In the rows, 128 means zero.
Facts:
<469> {γ=<1447>, ρ=<1420>, δ=didutrir}
<197> {γ=<1140>, δ=taklam}
<157> {γ=<1433>, ρ=<320>, Π=<1657>,<775>, δ=tibo}
<1372> {γ=<520>, δ=kladral}
<779> {γ=<1082>, ρ=<1377>}
<1654> {γ=<332>}
<577> {γ=<1881>, ρ=<332>, δ=trubestum}
<1272> {γ=<914>, δ=grotul}
<716> {ρ=<1619>}
<312> {γ=<716>, ρ=<1813>}
<860> {γ=<1091>, ρ=<1894>, δ=trubestum}
<396> {γ=<520>, ρ=<1129>}
<1613> {σ=<157>,<215>,<947>,<714>,<1291>,<1834>}
<76> {σ=<1818>,<1433>,<169>,<1423>,<1813>,<570>, γ=<862>, δ=trubestum}
<1818> {γ=<536>, ρ=<42>, δ=grotul}
<438> {γ=<1613>}
<286> {σ=<312>,<398>,<1037>, γ=<394>, Π=<1377>, δ=trubestum}
<1881> {γ=<332>, ρ=<222>}
<704> {γ=<365>, Π=<232>, δ=tibo}
<155> {γ=<394>, ρ=<386>, δ=taklam}
<452> {γ=<1673>, δ=grotul}
<1101> {γ=<716>}
<1052> {γ=<421>}
<1219> {γ=<666>, δ=vomek}
<765> {γ=<1637>, ρ=<30>, δ=tibo}
<1753> {γ=<1091>, δ=grotul}
<714> {γ=<998>, ρ=<404>, δ=vomek}
<1851> {γ=<396>, δ=vugromar}
<47> {σ=<49>,<312>,<714>,<1655>,<801>, γ=<366>, ρ=<1225>, δ=vomek}
<823> {σ=<568>,<366>,<1509>,<438>,<1806>,<1037>,<1083>,<765>, γ=<697>, ρ=<1018>, δ=trubestum}
<1081> {γ=<998>, ρ=<215>, δ=trubestum}
<309> {γ=<1834>, ρ=<1372>, δ=brelum}
<398> {γ=<951>, Π=<402>, δ=brelum}
<1911> {σ=<1818>,<284>,<1447>, γ=<366>, Π=<855>}
<1059> {σ=<704>,<1725>,<1037>,<1753>, γ=<1881>, δ=kladral}
<81> {γ=<1091>, Π=<860>, δ=tibo}
<326> {γ=<394>, ρ=<197>, δ=kladral}
<785> {γ=<21>}
<1875> {γ=<551>, Π=<1396>, δ=kladral}
<855> {σ=<366>,<1715>,<1423>,<951>,<1289>,<332>, γ=<366>, Π=<320>,<47>, δ=didutrir}
<1238> {γ=<1008>, δ=trubestum}
<172> {γ=<1772>, δ=tibo}
<394> {σ=<1008>, ρ=<39>}
<1225> {γ=<1509>, δ=taklam}
<1140> {σ=<568>,<1433>,<801>}
<1677> {σ=<1533>, γ=<1702>, ρ=<1655>, δ=tibo}
<1091> {γ=<1702>, ρ=<21>}
<1159> {γ=<520>, δ=trubestum}
<1170> {σ=<597>, γ=<697>, ρ=<1083>, δ=didutrir}
<1915> {σ=<155>,<998>, γ=<1496>, ρ=<1289>, δ=trubestum}
<1444> {γ=<716>, δ=tibo}
<666> {σ=<49>,<1225>, γ=<1509>}
<1886> {γ=<61>, δ=lefleno}
<1083> {γ=<1834>, ρ=<1052>, δ=lefleno}
<1420> {σ=<1715>}
<1720> {γ=<1702>, ρ=<46>, Π=<1677>, δ=vugromar}
<952> {γ=<868>, ρ=<1911>, δ=brelum}
<332> {ρ=<1465>}
<178> {γ=<998>, δ=tibo}
<320> {γ=<366>, ρ=<1037>, Π=<1605>,<855>}
<868> {γ=<716>, ρ=<1275>}
<1628> {γ=<697>, Π=<823>}
<617> {σ=<26>,<1000>, γ=<312>, δ=vomek}
<888> {γ=<1613>, ρ=<396>, δ=vugromar}
<315> {γ=<30>, ρ=<310>, δ=trubestum}
<1082> {σ=<326>,<1753>}
<520> {ρ=<1166>}
<1139> {σ=<551>,<785>, γ=<254>}
<687> {σ=<1194>,<232>,<906>,<1875>, γ=<1140>}
<97> {σ=<365>,<81>,<1101>,<1655>, γ=<1772>, Π=<137>,<570>}
<352> {γ=<438>, ρ=<862>}
<30> {σ=<157>,<1219>,<1806>,<1655>,<1705>, γ=<1420>}
<1037> {γ=<497>, δ=kladral}
<190> {σ=<365>,<1396>, γ=<396>, ρ=<1425>, δ=kleto}
<1275> {γ=<470>, δ=trubestum}
<1396> {γ=<551>, δ=vomek}
<1834> {ρ=<1770>}
<697> {γ=<1772>}
<947> {γ=<1834>, δ=vomek}
<1806> {γ=<61>}
<1725> {γ=<438>, ρ=<1294>, δ=tibo}
<254> {γ=<1352>}
<1836> {σ=<888>,<1654>,<123>, γ=<697>, Π=<1170>, δ=grotul}
<1627> {γ=<868>, Π=<1000>, δ=kladral}
<1813> {γ=<421>, ρ=<1656>, δ=vomek}
<1656> {γ=<1091>, δ=brelum}
<1605> {σ=<1533>,<81>,<169>,<1423>,<1225>,<1772>, γ=<366>, δ=tibo}
<1533> {γ=<1496>, ρ=<1673>, δ=grotul}
<803> {γ=<1352>, Π=<1107>, δ=kladral}
<1510> {σ=<1886>,<1372>, γ=<536>, Π=<49>, δ=didutrir}
<1073> {σ=<1656>,<1081>, γ=<862>}
<536> {σ=<1886>,<155>,<157>,<1159>,<1806>, γ=<61>}
<1000> {γ=<868>, δ=tibo}
<470> {γ=<951>}
<263> {γ=<366>, Π=<320>,<1911>,<47>, δ=kladral}
<1685> {γ=<1082>, ρ=<508>, Π=<779>, δ=grotul}
<896> {γ=<1881>, ρ=<1702>, Π=<577>,<1705>}
<1117> {σ=<222>,<49>,<577>,<469>,<172>, γ=<697>, ρ=<1818>, Π=<1655>, δ=taklam}
<1465> {γ=<312>, δ=tibo}
<42> {γ=<862>, ρ=<1101>, Π=<1073>, δ=brelum}
<402> {γ=<951>, Π=<398>, δ=vugromar}
<497> {γ=<1082>, ρ=<1238>}
<1673> {γ=<1509>}
<1033> {γ=<470>}
<232> {γ=<365>, δ=vomek}
<1657> {σ=<1340>,<1107>,<42>, γ=<1433>, Π=<157>, δ=kladral}
<46> {σ=<1129>,<785>, γ=<1613>}
<137> {γ=<1772>, Π=<97>, δ=brelum}
<248> {γ=<396>, ρ=<765>, Π=<190>, δ=grotul}
<310> {γ=<1496>, ρ=<1677>}
<365> {γ=<61>}
<1423> {γ=<536>, Π=<49>, δ=lefleno}
<1352> {σ=<1818>,<1219>, ρ=<309>}
<551> {γ=<1702>, ρ=<1194>}
<11> {γ=<1447>, δ=tibo}
<801> {γ=<1654>, δ=lefleno}
<906> {γ=<868>, ρ=<1272>, Π=<1627>}
<862> {σ=<421>, γ=<1352>}
<196> {γ=<1082>, Π=<1685>, δ=tibo}
<72> {γ=<868>, δ=vugromar}
<1040> {γ=<1654>, δ=brelum}
<951> {ρ=<617>}
<1294> {σ=<309>,<157>,<438>,<1851>, γ=<396>, ρ=<914>}
<39> {γ=<687>, ρ=<352>, δ=lefleno}
<591> {γ=<998>, δ=grotul}
<404> {γ=<1834>, ρ=<1072>}
<421> {γ=<1140>}
<570> {γ=<1772>, Π=<97>, δ=taklam}
<366> {γ=<1772>}
<1496> {σ=<365>,<123>,<1655>, ρ=<398>}
<1018> {σ=<137>,<157>,<26>, γ=<1420>, ρ=<196>}
<597> {γ=<1654>, ρ=<785>, δ=vugromar}
<1129> {γ=<536>, δ=vomek}
<1194> {γ=<1496>, ρ=<952>, δ=lefleno}
<1291> {γ=<438>, Π=<1725>}
<1377> {γ=<394>, δ=lefleno}
<339> {γ=<254>, δ=brelum}
<1092> {σ=<1609>, γ=<568>, ρ=<49>, δ=vomek}
<568> {γ=<1834>}
<1705> {γ=<1881>}
<386> {γ=<1834>}
<584> {γ=<386>, δ=taklam}
<1107> {γ=<1352>, δ=trubestum}
<1447> {γ=<332>}
<75> {γ=<1654>}
<1702> {ρ=<1092>}
<1619> {σ=<1040>, γ=<666>, δ=kladral}
<1715> {γ=<332>, ρ=<1881>, δ=lefleno}
<1166> {σ=<1008>,<1033>,<896>,<1705>, γ=<254>, δ=trubestum}
<222> {γ=<1654>, ρ=<1772>, δ=vomek}
<969> {γ=<1420>, Π=<1018>}
<733> {γ=<862>}
<1433> {γ=<998>, ρ=<803>}
<1692> {γ=<396>, Π=<1851>}
<1894> {γ=<421>, Π=<1052>, δ=grotul}
<26> {γ=<716>, Π=<1101>, δ=vomek}
<284> {γ=<30>, ρ=<1116>}
<123> {γ=<687>, Π=<39>}
<1340> {γ=<1654>, δ=kladral}
<215> {γ=<365>, ρ=<1692>, Π=<704>, δ=taklam}
<1425> {γ=<254>, ρ=<1140>, Π=<1139>, δ=tibo}
<1162> {σ=<1444>,<1715>,<1875>, γ=<998>, ρ=<1040>, δ=taklam}
<1655> {γ=<697>, ρ=<402>, δ=kleto}
<1637> {σ=<952>,<1291>,<61>,<716>, γ=<1509>, ρ=<1657>}
<508> {σ=<1194>,<868>,<169>,<1753>, γ=<1770>, ρ=<47>}
<914> {σ=<801>, γ=<332>}
<21> {σ=<1851>,<42>,<352>, γ=<951>}
<1714> {σ=<11>,<1444>,<697>,<1291>,<42>, γ=<1496>, δ=vomek}
<49> {γ=<536>, Π=<1609>, δ=vugromar}
<775> {σ=<1654>,<1715>, γ=<1433>, ρ=<365>, Π=<1657>, δ=vomek}
<1770> {γ=<61>}
<1289> {γ=<61>, ρ=<951>, δ=vomek}
<1501> {σ=<248>,<888>,<704>,<402>,<906>,<61>,<352>, γ=<438>}
<1072> {σ=<1533>,<1654>,<26>,<1423>, γ=<1496>, ρ=<1081>, Π=<1194>, δ=tibo}
<1116> {γ=<1352>, ρ=<1886>, Π=<803>, δ=kleto}
<169> {γ=<1352>}
<1609> {γ=<536>, Π=<49>, δ=trubestum}
<1695> {γ=<1834>, δ=kladral}
<1664> {σ=<1159>,<591>, γ=<568>, δ=grotul}

Known rows:
<76>: [135   5 154 188  92  85 117 130 111 166  84  88 136 133 167 126 100  71
  89 124  95 152 168 172 151 129 151 160]
<157>: [172 198 115  97 152 183 108 148 114 110 151 106 138 115  86 173 110 145
 154 129 139  94 149 110 120  79 148 142]
<704>: [124 195 122 110 137 167 105 134 123 109 161 142 129 104 124 140 113 136
 140 160 126  92 120 114 104 101 121 162]
<1107>: [126 122 145 126 122 122 130 149 128 157 164 162  75 162 119 120 142 109
 182 117 120 103 163 107  90 115  93 139]
<896>: [140 165 117  91 148 132 115 131 115 141 147 136 144 109 119 134 113 129
 135 128 167 138 159 140  95  97 141 107]
<1275>: [125  88 146 153 116 113 131 146 123 164 148 149  80 161 142 113 126 102
 142 127 114 116 155 116  99 130 102 133]
<1447>: [147 134 116  96 125 139 141 129 122 117 151 104 149 117 117 132 114 127
 132  93 146 136 151 135 123 112 120  88]
<969>: [121 152 125 132 131 132 120 125 118 145 125 145 115 122 131 118 125 136
 129 153 146 129 130 134 138 127 127 140]
<1465>: [108 143 132 124 145 145 128 123 135 110 122 143 100 128 153 121 107 140
 123 139 124 129 124 119 131 145 123 117]
<352>: [128 174 123 100 143 153 134 138 143 108 150 157 108 142 111 121 136 146
 160 135 125 112 126 106 107 126 108 113]
<1396>: [148 117 116 129 136 120 129 130 153 136 131 129 156 118 106 143 149 139
 110 113 131 107  93 109  95 126 132 129]
<1496>: [110  68 110 144 104 103 130 115 114 117  81  98 147 114 141 116 120 111
 105 137 119 156 146 158 189 137 152 126]
<46>: [ 93  95 121 143 121 109 145 125 119 134 106 147  92 131 159  86 126 153
 117 142 134 144 131 130 178 169 102 113]
<172>: [142 166 140 134 156 157 127 125 143  98 125 107 117 145 122 150 121 120
 144 124 118 143 113 123 122 133 143 118]
<284>: [138 148 126 117 130 145 131 125 133 103 128 118 149 119 113 150 127 114
 138 123 116 124 131 130 116 117 141 128]
<1705>: [146 148 137  88 144 143 128 135 132 109 153 121 158 119 115 149 100 120
 124  96 135 131 144 126  85 103 138  95]
<421>: [121 140 114 106 115 141 148 132 132 110 142 141 111 135 117 116 134 144
 154 125 131 116 135 114 143 132  99 112]
<1818>: [176 146 138 120 122 157 126 153 152  90 160 124 188 109 108 153 117 111
 112 131  75  76 112 129  88  99 133 152]
<1627>: [136 148 116 125 131 101 126 130 146 168 122 163 167 125 106 103 160 176
  97 150 151 115  91 125 124 139 146 142]

Rows:
No name comes twice in this set of rows, the named rows included.
[135  56 130 195 139  76 121 113 153 159  49  94 140 137 146 144 141 132
  78 130 128 171  86 158 147 158 189 126]	<47>
[140  88 109 154 122  92 101 122 121 177  77 124 157 105 118 135 138 156
  85 152 160 135 126 132 146 133 180 158]	<775>
[158 148 113  83 138 149 139 133 117 106 170 100 168 124 110 150 106 127
 128  79 147 129 149 132  95  91 125  81]	<1654>
[121  99 145 134 118 104 129 143 124 161 131 148  91 150 120 121 142  97
 167 127 114 120 176 128 102 118 123 153]	<860>
[133  39 158 203 116  67 108 126 114 182  57  91 101 166 153 140 127  61
 117 131 107 186 162 180 149 143 182 152]	<823>
[125  90 114 129 124 117 139 129 113 132 123  98 146 121 162 118  91 123
  79 103 141 155 140 154 154 132 131  89]	<914>
[105 120 126 122 113 137 138 133 128 114 130 150 119 119 145 107 127 142
 118 149 105 106 125 112 142 143  96 135]	<1770>
[ 88  61 126 144  96 103 127 112 118 119  79 135 132  92 172  97 107 121
  87 178 103 131 134 142 177 149 136 152]	<536>
[106  88 106 141 127  87 133 118 151 150 101 160 128 124 124 114 156 157
 105 142 139 135 104 116 120 156 133 123]	<1092>
[154 181 115 113 128 130 130 138 147 156 151 156 171 131  92 117 170 177
 114 128 153 101  80 116 107 119 133 135]	<1875>
[143 115 112 104 142 104 128 131 150 143 142 134 167 108 107 144 143 150
 105  99 153 121 122 117  64 112 140  88]	<222>
[127 112 123 144 137  85 123 134 125 195  80 188 128 133 133  84 143 207
  72 175 177 124 109 110 162 165 149 139]	<1657>

The same nodes again, as new rows of numbers:
Known rows:
<1465>: [157 105 102 117 112 128  88 111 101  83 121  72 130  91 116]
<714>: [176 152 124 122 130 133 131 134 134  83 122  71 171 130 115]
<1272>: [135 127  76 134 113 149 113  96 104  76 109  87 117 111 113]
<697>: [157 134 116  86 111 129 124 126 125  69 116  40 152 100 134]
<263>: [113 113  79 127  95 156 141  85  70  69 104  79 141 105 131]
<332>: [156 161 100  93 110 126 117 134 148  86 100  58 163 125 110]
<1714>: [180 121 105 136  83 103 143 112 114  87 133  97 147 136  90]
<1107>: [175 123 105 137 122 135 112 126 109  83 133  69 162 101 116]
<421>: [135 120  87 108 116 127  95 113  98  85 116  34 137  76 109]
<1605>: [184 122 135  99  77 106 151 106 134  75 112 101 132 156 101]
<1501>: [167 127 106 124  79 101 149 100 119  83 117 104 137 146  91]
<178>: [145 113 109 116 117 126  95 103  93  87 116  64 128 103 109]
<1637>: [143 135 102 105  80  93 145  99 113  92 104  67 142 125  81]
<286>: [177 120 105 140  84 104 147 111 128  89 132 104 160 136 101]
<1915>: [170 122 106 143  94 108 137 105  92  88 130  85 151 121  89]
<1352>: [151 142 107 102  86 101 144 104 126  85 103  66 143 133  85]
<169>: [160 161 109  85 121 135 121 137 157  78 100  49 164 125 122]
<1692>: [150  97  89 130 111 134  97 105 100  84 126  73 135  98 119]
<1725>: [163 142 133 106 130 132 122 110 141  81  97  78 153 132 113]

Rows:
No name comes twice in this set of rows, the named rows included.
[141 111  78 118  98 117 101 109  97  83 124  56 115  86 105]	<862>
[169 141 112  78 105 129 128 138 149  68 109  56 160 107 133]	<1772>
[165 136  98  97  90 114 128 125 141  80 108  72 145 122 112]	<1420>
[140 172  88 105 111 176 143 138 133  57  89  95 163 137 144]	<1037>
[154 142 113 119 126 136 123 112 114  85 106  69 149 119 110]	<284>
[168 138 126 102  98 121 126 114 126  81 106  85 136 150 103]	<1677>
[133  98  79 121  92 109 106 102  91  86 126  56 115  82 102]	<46>
[138 126  99 113 100 108 125  99 105  87 114  50 127 113  91]	<394>
[146 145  96  99 116 128 111 122 129  90 104  54 150 109 107]	<1447>
[118 152  88 120 110 155 151 107  92  71  83  92 157 128 117]	<326>
[166 100  90 148 122 138  93 121  88  84 137  63 143  75 118]	<1129>
[152 101 109 122 109 134 109  99  85  73 129  64 136  97 125]	<1628>
[160 131 111 118 122 139 110 118 110  78 114  68 144 110 115]	<1033>
[166 153 125  81 111 130 133 134 150  64 107  43 161 114 135]	<366>

